Here is a tiny trained network, its code and every weight. The questions are about switching its units off for an input and a target symbol, where a switched-off unit gives its printed mean instead of its output.

import numpy as np


def w(rows, s, z=0):
    codes = np.array(rows[::2]) - 128.0
    scale = np.full(codes.shape[1], s)
    scale[-1] = z or s
    return codes * scale


def f(y):
    return y / 2 * (1 + np.tanh(0.7978845608 * (y + 0.044715 * y**3)))


def softmax(a):
    e = np.exp(a - a.max(-1, keepdims=True))
    return e / e.sum(-1, keepdims=True)


def log_softmax(a):
    a = a - a.max(-1, keepdims=True)
    return a - np.log(np.exp(a).sum(-1, keepdims=True))


def net(x, mask):
    ids = ['ΔΠΣΦΨαβεζηλξτω'.index(c) for c in x.split()]
    T = len(ids)
    res = E[ids] + P[:T]
    u = 0
    for l in range(2):
        r = res
        for j in range(2):
            rows = slice(2 * j, 2 * j + 2)
            q, k, v = (r @ M[l][rows].T for M in (Q, K, V))
            z = softmax(np.where(np.tri(T) > 0, q @ k.T / 2**0.5, -1e9)) @ v
            o = O[l][rows]
            res = res + np.where(mask[u + j], z, o[:, -1]) @ o[:, :-1]
        u += 2
        y = f(res @ A[l][:, :-1].T + A[l][:, -1])
        res = res + np.where(mask[u : u + 4], y, B[l][:, -1]) @ B[l][:, :-1]
        u += 4
    return log_softmax(res[-1] @ U[:, :-1].T + U[:, -1])


Q, K, V, O, A, B = {}, {}, {}, {}, {}, {}
E = w([
[50,128,154,109,104,128,116,140],'Δ',
[82,91,154,119,175,140,167,146],'Π',
[88,116,126,108,84,154,120,185],'Σ',
[59,168,125,69,96,174,102,136],'Φ',
[83,100,174,70,124,134,137,236],'Ψ',
[55,112,124,135,48,82,77,148],'α',
[78,58,137,77,54,89,118,223],'β',
[146,160,41,84,63,27,76,152],'ε',
[91,121,30,130,77,71,193,80],'ζ',
[70,74,123,139,143,47,235,150],'η',
[170,151,137,157,177,25,134,184],'λ',
[173,233,33,124,160,141,161,166],'ξ',
[86,172,181,164,195,77,188,61],'τ',
[223,187,165,162,10,202,241,111],'ω',
],0.013)
P = w([
[146,71,104,162,160,211,107,219],'0',
[31,125,60,67,102,160,145,101],'1',
[32,145,64,85,93,133,152,114],'2',
[53,146,90,86,84,97,161,114],'3',
[71,160,104,86,78,80,169,116],'4',
[89,170,120,85,71,62,176,119],'5',
[103,169,144,90,66,46,195,121],'6',
[125,180,159,86,57,34,206,128],'7',
[139,192,174,85,48,40,228,128],'8',
[151,190,189,77,51,24,245,122],'9',
[166,193,220,74,45,25,255,134],'10',
],0.0079)
Q[0] = w([
[224,79,154,184,152,205,101,102],'L0H0',
[195,87,103,254,157,204,70,89],'L0H0',
[165,86,206,179,197,176,56,126],'L0H1',
[51,120,78,108,139,46,70,155],'L0H1',
],0.0089)
K[0] = w([
[57,12,75,116,219,186,3,155],'L0H0',
[58,85,57,98,221,125,80,147],'L0H0',
[48,100,93,87,155,147,19,84],'L0H1',
[108,173,120,23,61,44,123,57],'L0H1',
],0.0075)
V[0] = w([
[133,180,227,190,99,217,197,1],'L0H0',
[189,163,27,174,203,86,204,90],'L0H0',
[136,122,134,69,17,106,230,92],'L0H1',
[187,198,149,54,126,217,108,137],'L0H1',
],0.0069)
O[0] = w([
[164,147,74,254,158,141,124,111,206],'L0H0',
[79,191,83,114,95,148,246,231,162],'L0H0',
[221,90,136,113,150,165,169,180,254],'L0H1',
[131,204,214,181,133,156,91,181,136],'L0H1',
],0.0097,0.0092)
A[0] = w([
[74,169,254,171,62,177,114,89,37],'L0N0',
[66,124,136,132,69,92,185,90,206],'L0N1',
[195,107,85,86,59,150,114,39,234],'L0N2',
[162,35,175,138,136,91,30,89,251],'L0N3',
],0.0065,0.0012)
B[0] = w([
[102,153,149,174,196,112,110,85,131],'L0N0',
[70,186,107,107,169,112,152,161,251],'L0N1',
[126,112,107,108,72,131,123,154,166],'L0N2',
[66,118,144,162,78,131,78,1,148],'L0N3',
],0.013,0.0028)
Q[1] = w([
[160,94,146,176,126,146,91,87],'L1H0',
[98,85,194,67,103,120,109,76],'L1H0',
[146,126,118,108,77,128,246,181],'L1H1',
[89,72,159,62,121,120,87,93],'L1H1',
],0.012)
K[1] = w([
[17,53,100,146,93,164,30,135],'L1H0',
[150,78,21,52,173,44,105,212],'L1H0',
[253,172,180,122,95,138,255,65],'L1H1',
[174,52,79,116,175,45,65,175],'L1H1',
],0.0063)
V[1] = w([
[88,155,116,190,246,144,171,100],'L1H0',
[101,112,208,115,200,2,137,119],'L1H0',
[114,192,25,137,120,64,86,89],'L1H1',
[157,200,189,180,237,126,100,124],'L1H1',
],0.0094)
O[1] = w([
[59,125,29,186,93,161,114,116,142],'L1H0',
[195,126,21,152,206,2,143,126,1],'L1H0',
[101,149,165,187,85,59,163,234,94],'L1H1',
[111,191,116,129,145,127,33,173,76],'L1H1',
],0.01,0.0069)
A[1] = w([
[205,76,213,24,212,174,100,49,195],'L1N0',
[77,134,108,137,31,112,152,68,130],'L1N1',
[225,45,140,108,100,130,222,80,2],'L1N2',
[119,139,171,154,56,254,51,95,154],'L1N3',
],0.0061,0.0049)
B[1] = w([
[117,133,85,116,1,110,100,135,209],'L1N0',
[152,93,189,158,176,153,112,167,169],'L1N1',
[136,69,93,142,171,155,19,206,208],'L1N2',
[118,134,148,106,166,72,97,104,249],'L1N3',
],0.01,0.019)
U = w([
[150,67,127,174,176,244,141,181,9],'Δ',
[158,93,78,177,95,157,111,108,79],'Π',
[148,86,191,254,103,85,151,136,104],'Σ',
[158,161,133,89,136,83,103,200,1],'Φ',
[71,160,32,219,75,116,124,157,79],'Ψ',
[155,170,140,85,232,14,145,158,146],'α',
[117,141,68,114,69,133,152,32,207],'β',
[156,109,200,196,162,116,152,100,158],'ε',
[97,137,127,112,211,102,70,122,127],'ζ',
[130,212,184,103,138,144,202,211,180],'η',
[129,120,126,141,94,137,152,51,167],'λ',
[147,100,32,144,156,200,162,33,206],'ξ',
[211,170,165,213,149,164,113,139,181],'τ',
[141,75,46,118,213,181,132,116,136],'ω',
],0.0037,0.0041)

Each question gives the input, a string of symbols that net reads in full, and the target symbol t.
The units are the heads (2 rows each of Q, K, V and O) and the neurons (one row each of A and B). Each row of codes is followed by its name. A weight is (code - 128) times the scale printed after its matrix; where a second scale follows, it is the last column's (O, A, B and U).
mask holds one flag per unit, layer by layer, with each layer's heads first. A switched-off unit (its flag False) gives its mean, the last column of its rows in O or B, instead of its output. The means were averaged over made-up inputs and are rounded, as every weight is.
A unit's drop is (log p(t) with every unit on - log p(t) with that unit switched off) / (log p(t) with every unit on - log p(t) with every unit switched off).
The circuit of an input: a set's keep is (log p(t) with only the set's units on - log p(t) with every unit switched off) / (log p(t) with every unit on - log p(t) with every unit switched off). Starting from all 12 units, units are removed one at a time, each time the one whose removal leaves the highest keep (on an exact tie, the one counted first), for as long as the keep stays at least 0.8.
units of the circuit, in order: the units of the circuit, biggest drop first
most important unit: the unit with the biggest drop
top k neurons: the k neurons with the biggest drops, biggest first
k most important neurons of layer l: the k neurons of layer l with the biggest drops, biggest first
which heads matter: for each layer, one digit per head in row order, 1 if its drop is at least 0.15 and else 0, layers parted by /
input ξ ξ Π α Σ ε, target Φ: which heads matter	11 / 10
input β η Π Φ τ Δ τ λ ξ τ ω, target Φ: top 4 neurons	[L0N3 L1N0 L1N2 L0N2]
input Π τ α η ε λ ξ Ψ τ Σ τ, target Ψ: most important unit	L1H0
input Φ Σ τ α α Π α η η α Σ, target ω: which heads matter	01 / 11
input Δ Π η Φ Ψ ξ λ Δ ζ ζ λ, target α: top 2 neurons	[L0N1 L1N0]
input ξ ω ξ Ψ, target Ψ: units of the circuit, in order	[L0H1 L0N0 L1H0 L1H1]
input β Σ ω, target Φ: which heads matter	10 / 10
input Σ α η α α λ η λ ω ξ, target τ: units of the circuit, in order	[L0H0 L0H1]
input ε ω λ ξ λ Ψ, target β: which heads matter	01 / 11
input β ε Π, target Φ: which heads matter	10 / 10
input ε Ψ β ξ λ Φ, target η: 2 most important neurons of layer 1	[L1N3 L1N2]
input Φ Ψ Σ ε Σ, target Φ: units of the circuit, in order	[L0H0 L1H0 L1N0]
input Π Φ ζ, target Δ: which heads matter	01 / 01
input Σ τ Σ Ψ α Φ λ η, target α: which heads matter	10 / 10
input Ψ ζ α η Π ξ Σ τ ω, target α: most important unit	L0N3
input ζ τ ζ Φ, target Ψ: top 4 neurons	[L0N1 L0N2 L1N3 L0N3]
input ξ Π ξ β ε Ψ τ ω ξ Π, target Ψ: units of the circuit, in order	[L0H1 L0N0 L1H0 L0H0]
input Φ ω Σ β ξ ε β ξ, target ξ: which heads matter	11 / 11
input ξ ω Φ Σ ζ Σ Φ ξ α Ψ λ, target Ψ: which heads matter	01 / 11
input ξ β Π Σ λ ε, target α: most important unit	L0H0
input ξ η α α Π Σ ζ ω, target Ψ: units of the circuit, in order	[L0H1 L0N0 L1H0]
input ξ τ α ζ ξ Δ ξ Δ ξ ω, target Ψ: which heads matter	01 / 11
input ξ λ Ψ Ψ η ζ Σ ω β ξ ε, target Ψ: top 2 neurons	[L0N0 L1N1]
input ω ξ Φ ε Π Δ τ τ ξ, target ζ: units of the circuit, in order	[L1H1 L1N3 L0H1 L1H0]
input Φ η ξ β Φ, target η: units of the circuit, in order	[L1N2 L0H0 L1H0]
input Π β Π λ Π Σ λ, target α: units of the circuit, in order	[L0H0 L1H0]
input ω Δ ξ, target ζ: most important unit	L1N3
input Δ Φ Φ α ξ ξ ζ Φ α τ α, target Ψ: units of the circuit, in order	[L1H0 L0H0]
input ε τ Σ η ω Π τ Δ β Φ, target β: units of the circuit, in order	[L1H1 L0H1 L1N0 L1H0]
input Ψ ω ξ, target α: top 3 neurons	[L0N3 L0N0 L1N0]
